Here is a tiny trained network, its code and every weight. The questions are about switching its units off for an input and a target symbol, where a switched-off unit gives its printed mean instead of its output.

import numpy as np


def w(rows, s, z=0):
    codes = np.array(rows[::2]) - 128.0
    scale = np.full(codes.shape[1], s)
    scale[-1] = z or s
    return codes * scale


def norm(h):
    return h / np.sqrt((h * h).mean(-1, keepdims=True) + 1e-5)


def f(y):
    return y / 2 * (1 + np.tanh(0.7978845608 * (y + 0.044715 * y**3)))


def softmax(a):
    e = np.exp(a - a.max(-1, keepdims=True))
    return e / e.sum(-1, keepdims=True)


def log_softmax(a):
    a = a - a.max(-1, keepdims=True)
    return a - np.log(np.exp(a).sum(-1, keepdims=True))


def net(x, mask):
    ids = ['εημπτω'.index(c) for c in x.split()]
    T = len(ids)
    res = E[ids] + P[:T]
    r = norm(res)
    for j in range(3):
        rows = slice(3 * j, 3 * j + 3)
        q, k, v = (r @ M[0][rows].T for M in (Q, K, V))
        z = softmax(np.where(np.tri(T) > 0, q @ k.T / 3**0.5, -1e9)) @ v
        o = O[0][rows]
        res = res + np.where(mask[j], z, o[:, -1]) @ o[:, :-1]
    y = f(norm(res) @ A[0][:, :-1].T + A[0][:, -1])
    res = res + np.where(mask[3:7], y, B[0][:, -1]) @ B[0][:, :-1]
    return log_softmax(norm(res)[-1] @ U[:, :-1].T + U[:, -1])


Q, K, V, O, A, B = {}, {}, {}, {}, {}, {}
E = w([
[78,23,99,131,92],'ε',
[198,74,110,129,157],'η',
[132,154,121,149,74],'μ',
[67,210,197,163,223],'π',
[52,153,254,55,161],'τ',
[173,110,156,86,72],'ω',
],0.014)
P = w([
[94,175,5,1,122],'0',
[101,159,71,96,107],'1',
[140,134,109,142,97],'2',
[147,124,128,168,100],'3',
[156,118,148,189,100],'4',
[171,112,161,206,127],'5',
[122,104,171,155,128],'6',
],0.016)
Q[0] = w([
[78,45,235,161,76],'h1',
[108,100,85,241,129],'h1',
[191,125,230,216,97],'h1',
[41,30,188,143,187],'h2',
[190,114,243,230,39],'h2',
[144,254,107,95,59],'h2',
[222,177,67,73,82],'h3',
[11,155,32,35,177],'h3',
[75,101,138,151,249],'h3',
],0.0093)
K[0] = w([
[176,119,182,226,198],'h1',
[169,126,199,69,103],'h1',
[91,25,193,191,125],'h1',
[223,122,166,190,170],'h2',
[114,86,187,192,56],'h2',
[77,85,2,87,96],'h2',
[130,188,133,69,132],'h3',
[92,114,44,58,130],'h3',
[148,71,117,110,149],'h3',
],0.013)
V[0] = w([
[42,64,154,154,52],'h1',
[108,52,57,167,176],'h1',
[178,175,72,167,167],'h1',
[153,78,166,47,173],'h2',
[74,135,143,160,217],'h2',
[168,108,152,79,107],'h2',
[193,66,151,34,128],'h3',
[111,10,56,143,146],'h3',
[118,83,146,105,214],'h3',
],0.012)
O[0] = w([
[62,79,62,16,47,186],'h1',
[241,131,38,132,38,171],'h1',
[176,135,117,136,206,91],'h1',
[167,43,231,203,4,137],'h2',
[136,229,85,125,2,11],'h2',
[137,105,183,154,138,177],'h2',
[162,57,186,133,81,203],'h3',
[122,120,23,175,50,255],'h3',
[95,225,179,178,27,63],'h3',
],0.0075,0.0041)
A[0] = w([
[88,184,179,152,1,227],'n1',
[2,130,116,69,109,171],'n2',
[147,134,168,4,57,2],'n3',
[155,127,33,146,124,95],'n4',
],0.0086,0.0042)
B[0] = w([
[165,147,141,190,70,254],'n1',
[11,178,102,125,111,234],'n2',
[139,13,93,119,141,136],'n3',
[171,182,91,143,145,198],'n4',
],0.012,0.004)
U = w([
[136,95,54,126,75,113],'ε',
[250,134,132,168,148,185],'η',
[133,133,75,84,202,2],'μ',
[159,230,144,163,151,185],'π',
[115,153,210,92,59,160],'τ',
[145,50,171,83,148,34],'ω',
],0.016,0.004)

Each question gives the input, a string of symbols that net reads in full, and the target symbol t.
The units are the heads (3 rows each of Q, K, V and O) and the neurons (one row each of A and B). Each row of codes is followed by its name. A weight is (code - 128) times the scale printed after its matrix; where a second scale follows, it is the last column's (O, A, B and U).
mask holds one flag per unit, heads first, then neurons. A switched-off unit (its flag False) gives its mean, the last column of its rows in O or B, instead of its output. The means were averaged over made-up inputs and are rounded, as every weight is.
A unit's drop is (log p(t) with every unit on - log p(t) with that unit switched off) / (log p(t) with every unit on - log p(t) with every unit switched off).
The circuit of an input: a set's keep is (log p(t) with only the set's units on - log p(t) with every unit switched off) / (log p(t) with every unit on - log p(t) with every unit switched off). Starting from all 7 units, units are removed one at a time, each time the one whose removal leaves the highest keep (on an exact tie, the one counted first), for as long as the keep stays at least 0.8.
circuit, biggest first: the units of the circuit, biggest drop first
top k neurons: the k neurons with the biggest drops, biggest first
heads that matter: for each layer, one digit per head in row order, 1 if its drop is at least 0.15 and else 0, layers parted by /
drop when u is switched off: that unit's drop, to one decimal
input ε ε π π π η, target π: circuit, biggest first => [h2, h3]
input η η ε ω ε, target ω: top neuron => [n1]
input ε η η τ τ π, target τ: heads that matter => 100
input π ε τ τ η, target τ: circuit, biggest first => [h1, h3]
input ω τ η τ μ π τ, target π: circuit, biggest first => [h1, h2]
input π η ω, target ω: heads that matter => 010
input τ ω ε, target ω: circuit, biggest first => [h2, h1]
input μ π ω η, target ω: top 2 neurons => [n1, n4]
input η ω η π ω τ, target ω: circuit, biggest first => [h2, n1]
input τ τ ω π ε, target π: circuit, biggest first => [h2, h3, n4]
input μ ε μ τ μ μ η, target μ: heads that matter => 011
input η η ε ε ε τ, target ε: circuit, biggest first => [h1, h3]
input ε ω ω π ε τ ε, target τ: heads that matter => 110
input ε π μ, target π: circuit, biggest first => [h3]
input τ π ε ε ε ω, target ε: heads that matter => 100
input μ τ η η ε η, target ε: heads that matter => 101
input η μ ε τ η, target τ: heads that matter => 111
input μ ω η, target ω: heads that matter => 000
input π η ω ε ε μ τ, target μ: heads that matter => 010
input η η τ, target η: circuit, biggest first => [h1]
input τ π ε τ ε, target τ: drop when h2 is switched off => 0.1
input η η ω ε ω, target ω: drop when h3 is switched off => 0.8
